Below is a small trained network, with its code and all its weights. Each question gives an input and a class and asks what happens when units are switched off, that is, made to give their printed mean instead of their output.

import numpy as np


def w(rows, s, z=0):
    codes = np.array(rows[::2]) - 128.0
    scale = np.full(codes.shape[1], s)
    scale[-1] = z or s
    return codes * scale


def f(y):
    return np.maximum(y, 0)


def log_softmax(a):
    a = a - a.max(-1, keepdims=True)
    return a - np.log(np.exp(a).sum(-1, keepdims=True))


def net(x, mask):
    res = np.array(x, float).reshape(1, 7) / 4 @ E
    y = f(res @ A[0][:, :-1].T + A[0][:, -1])
    res = res + np.where(mask, y, B[0][:, -1]) @ B[0][:, :-1]
    return log_softmax(res[-1] @ U[:, :-1].T + U[:, -1])


A, B = {}, {}
E = w([
[42,152,139,168,166,171,90,149,64],'x0',
[114,64,124,155,119,132,127,100,118],'x1',
[113,100,118,130,103,129,134,120,111],'x2',
[124,194,51,172,13,153,47,121,185],'x3',
[157,169,251,170,49,122,176,145,148],'x4',
[144,155,125,128,145,152,139,144,146],'x5',
[131,142,98,114,96,186,169,166,130],'x6',
],0.013)
A[0] = w([
[72,138,93,132,129,157,30,164,137,134],'neuron 1',
[87,101,117,141,207,107,179,185,94,254],'neuron 2',
[30,150,81,81,151,184,75,90,101,124],'neuron 3',
[78,182,212,216,77,146,148,115,133,195],'neuron 4',
[35,130,59,155,157,138,85,160,145,132],'neuron 5',
[28,163,195,164,149,187,110,145,65,155],'neuron 6',
[205,34,234,50,113,108,198,161,133,162],'neuron 7',
[89,154,143,203,118,120,119,161,150,44],'neuron 8',
[140,130,147,55,140,143,187,174,91,155],'neuron 9',
[225,97,98,62,107,132,114,77,159,184],'neuron 10',
[136,117,2,58,198,100,135,94,117,223],'neuron 11',
[105,89,177,54,193,158,162,148,90,126],'neuron 12',
[178,156,95,178,82,111,111,122,113,18],'neuron 13',
[70,97,167,57,209,158,160,136,104,13],'neuron 14',
],0.008,0.007)
B[0] = w([
[4,194,128,164,138,100,170,122,176,184],'neuron 1',
[177,119,112,152,198,91,107,133,103,232],'neuron 2',
[88,125,74,126,165,92,213,129,150,191],'neuron 3',
[240,94,34,77,136,108,90,145,81,216],'neuron 4',
[47,205,149,154,191,113,170,93,142,188],'neuron 5',
[188,128,110,82,32,172,21,115,160,208],'neuron 6',
[89,219,133,183,191,118,253,139,104,249],'neuron 7',
[61,132,171,85,134,146,122,115,236,145],'neuron 8',
[70,89,119,139,135,111,148,111,87,189],'neuron 9',
[241,48,141,117,87,99,70,127,99,202],'neuron 10',
[169,67,168,57,46,149,35,104,121,246],'neuron 11',
[196,11,111,68,59,146,51,149,153,214],'neuron 12',
[191,46,51,176,135,132,52,172,106,146],'neuron 13',
[95,57,170,63,51,196,70,103,180,189],'neuron 14',
],0.0079,0.015)
U = w([
[188,120,100,122,143,114,118,172,83,1],'0',
[121,138,177,100,55,171,103,103,197,223],'1',
[50,197,142,197,231,95,250,142,109,247],'2',
],0.013,0.0032)

Each question gives the input, the list of numbers given to net, and the class t.
The units are the neurons (one row each of A and B). Each row of codes is followed by its name. A weight is (code - 128) times the scale printed after its matrix; where a second scale follows, it is the last column's (A, B and U).
mask holds one flag per neuron, in row order. A switched-off neuron (its flag False) gives its mean, the last column of its row in B, instead of its output. The means were averaged over made-up inputs and are rounded, as every weight is.
A unit's drop is (log p(t) with every unit on - log p(t) with that unit switched off) / (log p(t) with every unit on - log p(t) with every unit switched off).
The circuit of an input: a set's keep is (log p(t) with only the set's units on - log p(t) with every unit switched off) / (log p(t) with every unit on - log p(t) with every unit switched off). Starting from the 12 units with the biggest drops (on a tie, the unit counted first), units are removed one at a time, each time the one whose removal leaves the highest keep (on an exact tie, the one counted first), for as long as the keep stays at least 0.8.
circuit, biggest first: the units of the circuit, biggest drop first
unit that matters most: the unit with the biggest drop
k most important neurons: the k neurons with the biggest drops, biggest first
drop when u is switched off: that unit's drop, to one decimal
input [2,8,1,-1,-2,-2,6], class 1: circuit, biggest first -> neuron 4
input [5,0,1,-1,-1,0,-3], class 1: circuit, biggest first -> neuron 7; neuron 6
input [-1,8,-4,4,4,-6,5], class 0: 3 most important neurons -> neuron 4; neuron 14; neuron 11
input [1,0,-7,-2,-4,-6,4], class 1: 2 most important neurons -> neuron 4; neuron 11
input [1,0,3,-4,-6,-6,4], class 1: 3 most important neurons -> neuron 14; neuron 11; neuron 4
input [-8,-2,-4,1,3,-6,-7], class 0: 4 most important neurons -> neuron 10; neuron 5; neuron 1; neuron 3
input [4,2,-3,-1,-5,0,-5], class 1: 3 most important neurons -> neuron 7; neuron 11; neuron 4
input [0,5,5,1,-3,6,1], class 1: 4 most important neurons -> neuron 7; neuron 4; neuron 11; neuron 2
input [1,-4,-3,-3,8,-2,6], class 0: 2 most important neurons -> neuron 4; neuron 5
input [5,-4,8,-1,-3,-2,2], class 1: 3 most important neurons -> neuron 7; neuron 6; neuron 4
input [-4,3,-4,8,7,-3,-5], class 0: 2 most important neurons -> neuron 4; neuron 13
input [-1,3,-2,-1,2,5,6], class 2: 3 most important neurons -> neuron 11; neuron 6; neuron 12
input [2,7,6,-6,-3,-5,3], class 1: 3 most important neurons -> neuron 14; neuron 4; neuron 11
input [6,-6,8,-1,4,8,8], class 0: unit that matters most -> neuron 4
input [5,6,0,4,-8,-3,5], class 2: drop when neuron 5 is switched off -> 0.1
input [-6,2,7,-2,3,-2,-7], class 2: drop when neuron 2 is switched off -> 0.0
input [-5,7,-6,-1,1,-8,7], class 2: drop when neuron 12 is switched off -> 0.2
